Each row has a name. Each question is about the rows just above it. Places in a row count from 0.

[150 148  87  96 166  97 161 100 159 116  98 102 150 159  88  87 132 156
  85] -> Q659
[ 84 171  86 105 108  84 115 107 107 159 107  83 168 126  99 135  85 159
 162] -> Q738
[ 88 131 125 165  98 155  91 154  84 155 150 170 111  87 118 100  95 102
 132] -> Q500
[147 172 165 124 163  96 171 155 165 167 148 124 173 165 171 160 102 173
 170] -> Q982
[ 93 112 101  83 112 100 119  96 107  87  89  99 123 121  90  82 102 139
 100] -> Q421
[145 169 100 154 155 116 144 150 145 170 155 152 142 155  93  96 154 140
  97] -> Q663
[122 164  89 159 121 110 137 160 114 171 164 149 153 128  90  89 118 154
 158] -> Q317
[115 153 130 173  98 161  99 172 145 170 156 152 100  93 121  91 152  85
  95] -> Q97
[ 95  96 151 132 100 133 131 157 107  86  89 157  95  95 153 117  83  83
 105] -> Q130
[157  92 116  93 149 107 157  90 170  89  94  83 130 161 113 122 147 156
 101] -> Q304
After [145 170 155 152], its row goes on with => [142 155  93  96 154 140  97]
tags:
[169] -> Q527
[170] -> Q831
[172] -> Q397
[173] -> Q928
[171] -> Q835
Join Q982 by its entry at place 1: => Q397
Where do [145 169 100 154 155 116 144 150 145 170 155 152 142 155  93  96 154 140
  97] appear? => Q663
Which row holds [147 172 165 124 163  96 171 155 165 167 148 124 173 165 171 160 102 173
 170]? => Q982
Go on from [107  87  89] to the end of its row. => [ 99 123 121  90  82 102 139 100]
Which value is in both Q500 and Q738? => [84]

[138 118 137 128 149 128 118 148 131 125 122 121 133 131 139 137 166 145
 119 121 130 107 114 140] -> Q663
[118 120 130 127 132 120 132 127 132 116 115 116 127 140 122 129 141 142
 145 146 133 136 132 134] -> Q130
[136 135 106 123 138 127 140  90 122 122 122 125 131 128 134 131 115 127
 127 138 141 128 114 126] -> Q546
[121 128 139 128 111 131 135 127 115 132 117 124 121 130  90 109 125 128
 110 115 117 139 129 124] -> Q738
Whose row is [118 120 130 127 132 120 132 127 132 116 115 116 127 140 122 129 141 142
 145 146 133 136 132 134]? => Q130
[121 128 139 128 111 131 135 127 115 132 117 124 121 130  90 109 125 128
 110 115 117 139 129 124] is in which row? => Q738
The rest of the row after [135 106]: => [123 138 127 140  90 122 122 122 125 131 128 134 131 115 127 127 138 141
 128 114 126]

[153  95 141 154] -> Q500
[141  95 141 155] -> Q317
[142 127 123 109] -> Q130
Table of tags by key:
[141] -> Q211
[109] -> Q330
[155] -> Q241
Look up the entry of Q317 at place 3 in the table: => Q241
Whose row is [142 127 123 109]? => Q130
After [153  95], its row goes on with => [141 154]
Whose row is [141  95 141 155]? => Q317

[151 124 154 156 105 117 155 155 147 122 124 149 150 155  97 155 154 143
 129 135 153 132 164 149]  Q982
[126 136 107 111 136 132 109 104 106 122 124 150 150 114 135 103 107 135
 135 120 106 108 124 120]  Q304
[144 111 137 135 146  95 144 138 135 107 134 132 129 146 131 140 136 143
 128 135 153 133 164 125]  Q500
The row with [126 136 107 111 136 132 109 104 106 122 124 150 150 114 135 103 107 135
 135 120 106 108 124 120] is => Q304
Go on from [135 135 120] to the end of its row. => [106 108 124 120]
The rest of the row after [143 129 135 153]: => [132 164 149]
Go on from [122 124 149 150] to the end of its row. => [155  97 155 154 143 129 135 153 132 164 149]
Go on from [133 164] to the end of its row. => [125]

[113 142 119 106 108 162 126 111 139 159 123 157 110 128 132 140 152 158
 130 155 104 143 123 152 140 134 151 140 155 148 156 110 131 153 122 127
 126 117 130 123 160 114 135 132 152 119 126 119 150 122 124 149 162  98
 145 133  96 144  98 133] -> Q738
[113 142 119 106 108 132 126 111 139 159 123 157 110 128 132 140 152 158
 130 155 104 123 123 152 140 134 151 140 155 148 156 110 131 153 122 127
 126 117 102 123 160 114 135 132 152 119 126 119 150 122 124 149 162  98
 145 133  96 144  98 133] -> Q304
[113 142 119 106 108 132 126 111 139 159 123 157 110 128 132 140 152 158
 130 155 119 123 123 152 140 134 151 140 155 148 156 110 131 153 122 127
 126 117 102 123 160 114 135 132 152 119 126 119 150 122 124 149 162  98
 145 133  96 144  98 133] -> Q130
[128 153 121 156 149 160 129 111 159 103 161 100 144 119 123 124 100 103
 133 156 157 110 138 146 103 116 144 125 139 115 155 135 159 103 119 114
 124 109  98 102 157 109 157 118 154 121 107 120 124 162 108 134 128 110
 146 144  95 134  99 113] -> Q659
key -> tag
[123] -> Q574
[145] -> Q89
[147] -> Q683
[122] -> Q376
[146] -> Q734
Look up the entry of Q659 at place 54 in the table: => Q734
The rest of the row after [119 123 123 152 140]: => [134 151 140 155 148 156 110 131 153 122 127 126 117 102 123 160 114 135
 132 152 119 126 119 150 122 124 149 162  98 145 133  96 144  98 133]
Where do [113 142 119 106 108 132 126 111 139 159 123 157 110 128 132 140 152 158
 130 155 104 123 123 152 140 134 151 140 155 148 156 110 131 153 122 127
 126 117 102 123 160 114 135 132 152 119 126 119 150 122 124 149 162  98
 145 133  96 144  98 133] appear? => Q304
Go on from [ 98 102 157 109 157] to the end of its row. => [118 154 121 107 120 124 162 108 134 128 110 146 144  95 134  99 113]
[128 153 121 156 149 160 129 111 159 103 161 100 144 119 123 124 100 103
 133 156 157 110 138 146 103 116 144 125 139 115 155 135 159 103 119 114
 124 109  98 102 157 109 157 118 154 121 107 120 124 162 108 134 128 110
 146 144  95 134  99 113] is in which row? => Q659

[121 119 146 137 136 128 114 102 165 129 139 131 145 130 131 145 138 111
 129 131 120 124 128 115 117]  Q317
[127 148 141 133 120 141 143 139 130 125 116 112 132 130 119 119 125 101
 134 126 143 134 136 132 128]  Q500
[117  99 115 121 132 129 135 112 130 126 116 138 123 148 128 124 107 147
 111 132 143 134 137 124 101]  Q738
tags:
[136] -> Q451
[120] -> Q471
[131] -> Q395
[132] -> Q120
Join Q317 by its entry at place 4: => Q451
Whose row is [117  99 115 121 132 129 135 112 130 126 116 138 123 148 128 124 107 147
 111 132 143 134 137 124 101]? => Q738
[121 119 146 137 136 128 114 102 165 129 139 131 145 130 131 145 138 111
 129 131 120 124 128 115 117] is in which row? => Q317
The rest of the row after [143 134 137]: => [124 101]
[127 148 141 133 120 141 143 139 130 125 116 112 132 130 119 119 125 101
 134 126 143 134 136 132 128] is in which row? => Q500
Go on from [126 116] to the end of its row. => [138 123 148 128 124 107 147 111 132 143 134 137 124 101]

[121  98 128 123 119 128 130 125 129 120 123 121 128 135 124 131 124 131
 123 125 120 129 131 125] = Q421
[124 105 118 113 118 118 137 130 138 116 151 136 127 145 123 147 134 152
 126 136 123 124 113 147] = Q130
[121  99 112 115 117 114 135 130 141 113 153 133 124 148 119 152 138 162
 123 139 123 125 109 155] = Q546
Go on from [105 118] to the end of its row. => [113 118 118 137 130 138 116 151 136 127 145 123 147 134 152 126 136 123
 124 113 147]
Table of tags by key:
[116] -> Q865
[115] -> Q78
[123] -> Q983
[124] -> Q131
[125] -> Q423
[128] -> Q271
Look up the entry of Q546 at place 12 in the table: => Q131
Whose row is [124 105 118 113 118 118 137 130 138 116 151 136 127 145 123 147 134 152
 126 136 123 124 113 147]? => Q130
Go on from [121  99] to the end of its row. => [112 115 117 114 135 130 141 113 153 133 124 148 119 152 138 162 123 139
 123 125 109 155]

[ 87 156 118 151 142 142 106 137 123 155 151 102 138 142 117] = Q97
[135 155 145  93 159 154 144 145 100 155 101 118 134  87 123] = Q130
[153 148 168 110 169 158 151 148 165 163 155 144 164 112 139] = Q659
[164 155 147  96 118 160 132 172  94 154 158 102 153 142 118] = Q98
[121  99 101 117 100 106 158 159 104  98 107 100 127 127 159] = Q421
Table of tags by key:
[101] -> Q107
[103] -> Q911
[106] -> Q902
[107] -> Q469
[104] -> Q963
Join Q421 by its entry at place 10: => Q469
Go on from [144 164] to the end of its row. => [112 139]
The one value in Q421 and Q659: => [158]
After [151 102 138], its row goes on with => [142 117]
Which value is in both Q98 and Q421? => [158]
The one value in Q659 and Q421: => [158]

[138 109 113 143] = Q97
[129 118 128 128] = Q546
[124 105 100 129] = Q659
[130 114 123 129] = Q304
[127 109 130 123] = Q421
[128 134 172  91] = Q663
[124 105 100 130] = Q982
[133 126 147 130] = Q738
[134 114 134 136] = Q98
Table of tags by key:
[142] -> Q430
[128] -> Q58
[91] -> Q365
[123] -> Q553
[143] -> Q799
[129] -> Q848
[127] -> Q136
Join Q546 by its entry at place 3: => Q58
The one value in Q738 and Q982: => [130]
After [128 134], its row goes on with => [172  91]
Shared by Q663 and Q98: => [134]

[131 133 124 135 147 118 140 118 125 124 126 123 130 133 126 128 131 104
 126 124 132  85 128 132 126 123 123 148 121 132 131 130 121 139 122 136
 120 130 132 148 116 120 113 137 136 123 113 120 133 140 147 126 125 126
 134 135 127 123 110 117 124] = Q421
[127 116 125 134 133 120 132 131 134 134 122 123 123 129 122 119 130 131
 141 128 126  90 128 120 134 128 127 118 123 134 127 125 138 124 120 131
 121 126 127  94 134 121 122 131 123 146 138 130 116 146 113 123 134 119
 132 104 126 109 130 111 131] = Q98
[133 146 122 131 126 143 112 125 126 127 122 111 127 132 116 137 130 137
 119 127 125 121 129 128 129 128 132 126 125 124 128 133 119 118 128 123
 136 126 126 169 119 154 123 125 122 161 140 125 122 141 106 129 118 129
 136 138 127 129 133 123 121] = Q738
[131 130 125 123 142 105 118 129 128 128 124 135 125 120 129 118 127 124
 132 129 130 115 129 122 123 128 132 129 125 125 125 134 124 143 123 116
 125 127 114 119 108 148 124 128 146 150 132  98 125 119 133 117 145 112
 120 137 127 133 104 126 124] = Q982
[124 122 132 133 124 118 128 129 133 118 111 124 126 130 133 125 127 142
 117 131 128 120 129 125 135 138 144 126 130 138 118 136 132 137 137 131
 134 129 140 148 159 139 126 127 131 132 119 155 138 133 131 145 115 123
 116 127 132 128 129 133 139] = Q97
[128 134 131 127 126 147 155 130 128 130 130 130 129 134 137 137 129 135
 128 126 129 115 127 116 125 129 129 132 125 137 127 130 137 135 126 126
 137 129 136 114 157 102 138 145 145 165 129 124 133 127 110 133 117 126
 130 141 129 146 122 139 128] = Q546
[135 114 120 134 136 120 109 132 125 130 123 122 129 125 129 125 125 103
 129 126 124 142 126 123 125 129 118 131 124 138 129 130 119 129 142 115
 118 124 137 135 124 102 129 126 119 101 135 112 125 124 155 121 109 125
 131 130 131 120 159 116 129] = Q500
key -> tag
[122] -> Q444
[130] -> Q801
[129] -> Q869
Join Q98 by its entry at place 13: => Q869
The row with [127 116 125 134 133 120 132 131 134 134 122 123 123 129 122 119 130 131
 141 128 126  90 128 120 134 128 127 118 123 134 127 125 138 124 120 131
 121 126 127  94 134 121 122 131 123 146 138 130 116 146 113 123 134 119
 132 104 126 109 130 111 131] is => Q98

[150 123 145  99 155 146 139  99 163 157 152 103 113 134 140 150 119 154
 155 136 105 157 147 149 147 126 135 105 150 114 152 109 164  95 155 116] = Q98
[165 121 151 119 150 146 120  92 160 142 147 118 132 138 148 150 112 147
 146 159 116 142 134 153 164 126 124 121 155 147 155 119 140 124 113 136] = Q317
[150 123 145  99 155 146 139  99 154 157 152 103 113 134 140 156 119 154
 155 136 105 157 147 149 147 126 120 105 150 114 152 109 164  95 105 116] = Q130
Table of tags by key:
[119] -> Q259
[95] -> Q739
[124] -> Q892
Look up the entry of Q317 at place 33 in the table: => Q892
[150 123 145  99 155 146 139  99 163 157 152 103 113 134 140 150 119 154
 155 136 105 157 147 149 147 126 135 105 150 114 152 109 164  95 155 116] is in which row? => Q98
[150 123 145  99 155 146 139  99 154 157 152 103 113 134 140 156 119 154
 155 136 105 157 147 149 147 126 120 105 150 114 152 109 164  95 105 116] is in which row? => Q130
After [121 151 119 150], its row goes on with => [146 120  92 160 142 147 118 132 138 148 150 112 147 146 159 116 142 134
 153 164 126 124 121 155 147 155 119 140 124 113 136]

[129 101  89 129 154 152]  Q421
[127 113 120 162 157 157]  Q546
[129 101  89 101  93  96]  Q98
[113 150 159 130 154 100]  Q304
[135 122 153 117 121 133]  Q97
[138 103 108 112 139 142]  Q130
[113 150 159 133 153 152]  Q663
Go on from [133 153] to the end of its row. => [152]
Go on from [130 154] to the end of its row. => [100]
Which row holds [127 113 120 162 157 157]? => Q546
After [135 122 153], its row goes on with => [117 121 133]
tags:
[102] -> Q539
[138] -> Q943
[101] -> Q987
[103] -> Q825
The tag of Q130, keyed by place 1: => Q825
Shared by Q304 and Q546: => [113]

[131 149 143 140 141 125 111 142 136 135 134 110 151 131 149 110 139 137
 164 133 139 137 138 139 131 118 148 139 151 140  94] -> Q304
[131 149 143 140 141 125 111 142 136 135 136 152 151 131 149 110 139 137
 164 146 129 131 138 139 131 118 148 139 151 140 136] -> Q738
[134 114 130 138 128 143 139 132 141 145 134 109 108 133 125 152 139 136
 111 133 139 138 132 123 123 148 120 136 118 145 135] -> Q97
The rest of the row after [133 139 138]: => [132 123 123 148 120 136 118 145 135]
key -> tag
[139] -> Q662
[125] -> Q156
[132] -> Q715
[133] -> Q877
[134] -> Q763
[140] -> Q242
[131] -> Q823
Join Q97 by its entry at place 13: => Q877
The rest of the row after [134 109]: => [108 133 125 152 139 136 111 133 139 138 132 123 123 148 120 136 118 145
 135]

[ 98 128 129 133 118] = Q317
[ 98 128 129 133 119] = Q738
[128 114 128 116 116] = Q304
[100 144 128 132 138] = Q663
[110 123 127 138  88] = Q97
[100 121 105 112 127] = Q421
[115 118 128 138  88] = Q500
[ 94 119 128 108 124] = Q546
[100 144 128 129 138] = Q130
[ 97 122 127 109 129] = Q659
[128 110 114 119 118] = Q982
[ 91 121 129 135 122] = Q98
The rest of the row after [115 118 128 138]: => [88]
Table of tags by key:
[129] -> Q201
[137] -> Q66
[101] -> Q4
[138] -> Q445
[128] -> Q995
[100] -> Q208
The tag of Q130, keyed by place 3: => Q201
Shared by Q659 and Q130: => [129]
After [121 129], its row goes on with => [135 122]
Which row holds [115 118 128 138  88]? => Q500
Whose row is [128 110 114 119 118]? => Q982

[106  91  89 156 147  89 158 128 116 112 117 130 116  88  98  84  94 168
 158 141 143 157  99 139 151 148 133 102 165 153  93  91 169 139 110 139
 115] = Q98
[130 140 131  98 117 102  97 113 142 130 110 114 140 124 126 133 133 114
 116 107 119 100 126 139 110 134 123 131 103 110 132 131 104 103 131 107
 104] = Q421
[152 141 142 138 127 148 140 150 132 160 150 149 142 160 155 131 150 105
 133 126 117 125 143 137 121 108 139 151 128 130 146 160 125 124 162 117
 128] = Q738
[111 116 125 151 108 128 144 123 103 153 117 100 131 125 131 123 126 149
 125 150 128 147 135 106 148  91 137 138 167 139 125 141 138 126 142 133
 149] = Q982
[143 164 148 100 132 120 102 126 153 154 114 127 150 154 152 130 139  98
 115 105 114 103 141 144 124 128 119 142  97 116 157 153 121 116 143 105
 129] = Q500
[135 138 154 122  94 136 136 129 148 169 166 140 157 154 158 126 158 108
 125 135 129 133 160 109 117 118 130 158 138 130 143 160 124 114 160 108
 121] = Q317
[124 137 128 117 139 119 100 121 158 132 154 176 145 137 127 133 133 114
 128 107 140 112 125 141 110 170 122 132 106 122 139 136 132 124 132 127
  99] = Q659
[112 115 110 142 116  91 130 111 134 153 156 138 142 119 133  97 132 147
 158 131 156 144 133 130 140 121 147 133 132 134 109 148 159  94 142 101
 107] = Q546
[138 128 141 122 148 157 161 149 100  92  90 100 100 116 104 128 121 139
 129 134 104 146 104 118 148 109 124 109 145 132 123  97 140 161  94 165
 163] = Q97
[112 131 126 102 144 126 122 128 129 116 107 123 116 115 113 128 112 137
 129 124 154 125 110 142 168 134 138 113 117 127 120 111 140 131 105 140
 137] = Q304
[126 135 154 121 126 150 118 129 121  88 110 111 160 113 114 161 117 118
 118 125 119 113 111 108 129 132 124 103 123 118 128 106 109 155  97 137
 154] = Q130
After [127 133 133 114], its row goes on with => [128 107 140 112 125 141 110 170 122 132 106 122 139 136 132 124 132 127
  99]
tags:
[93] -> Q449
[103] -> Q621
[94] -> Q836
[156] -> Q134
[157] -> Q40
The tag of Q98, keyed by place 21: => Q40
Where do [126 135 154 121 126 150 118 129 121  88 110 111 160 113 114 161 117 118
 118 125 119 113 111 108 129 132 124 103 123 118 128 106 109 155  97 137
 154] appear? => Q130
After [110 114 140 124 126], its row goes on with => [133 133 114 116 107 119 100 126 139 110 134 123 131 103 110 132 131 104
 103 131 107 104]
Go on from [154 121] to the end of its row. => [126 150 118 129 121  88 110 111 160 113 114 161 117 118 118 125 119 113
 111 108 129 132 124 103 123 118 128 106 109 155  97 137 154]
Which row holds [152 141 142 138 127 148 140 150 132 160 150 149 142 160 155 131 150 105
 133 126 117 125 143 137 121 108 139 151 128 130 146 160 125 124 162 117
 128]? => Q738
[130 140 131  98 117 102  97 113 142 130 110 114 140 124 126 133 133 114
 116 107 119 100 126 139 110 134 123 131 103 110 132 131 104 103 131 107
 104] is in which row? => Q421

[120 130 134 120 130 129 138 130 129 123 140 128 128 130 131 134 124 124
 134 136 130 126 136 133 134 134 130] -> Q659
[152 158 133 137 134 162 143 126 139 159 145 152 147 132 148 138 169 138
 166 134 141 154 140 144 157 146 165] -> Q421
[130 116 134 131 141 142 128 123 133 130 121 132 123 142 148 136 126 119
 136 143 128 123 131 120 126 120 128] -> Q130
[125 131 116 132 118 130 110 126 125 123 119 124 131 119 120 109 125 132
 106 114 118 127 115 118 126 119 123] -> Q738
[120 130 134 120 130 129 138 130 129 124 140 128 128 130 131 134 124 124
 134 136 130 126 136 133 134 133 131] -> Q663
key -> tag
[145] -> Q431
[119] -> Q740
[118] -> Q529
[124] -> Q212
[132] -> Q639
[125] -> Q912
[131] -> Q501
The tag of Q738, keyed by place 10: => Q740
The rest of the row after [129 124]: => [140 128 128 130 131 134 124 124 134 136 130 126 136 133 134 133 131]
The row with [120 130 134 120 130 129 138 130 129 124 140 128 128 130 131 134 124 124
 134 136 130 126 136 133 134 133 131] is => Q663
The rest of the row after [123 119 124]: => [131 119 120 109 125 132 106 114 118 127 115 118 126 119 123]

[133 128 159 160 127 131 114 126 108] : Q500
[115 125 106 128 128 128 174 140 119] : Q546
[123 128 160 148 127 122 127 109 134] : Q130
[154 114 128 121 114 128 127 115 116] : Q421
Go on from [159 160 127] to the end of its row. => [131 114 126 108]
tags:
[128] -> Q303
[116] -> Q112
[127] -> Q961
[117] -> Q703
[115] -> Q441
[114] -> Q448
The tag of Q421, keyed by place 4: => Q448
Shared by Q500 and Q546: => [128]

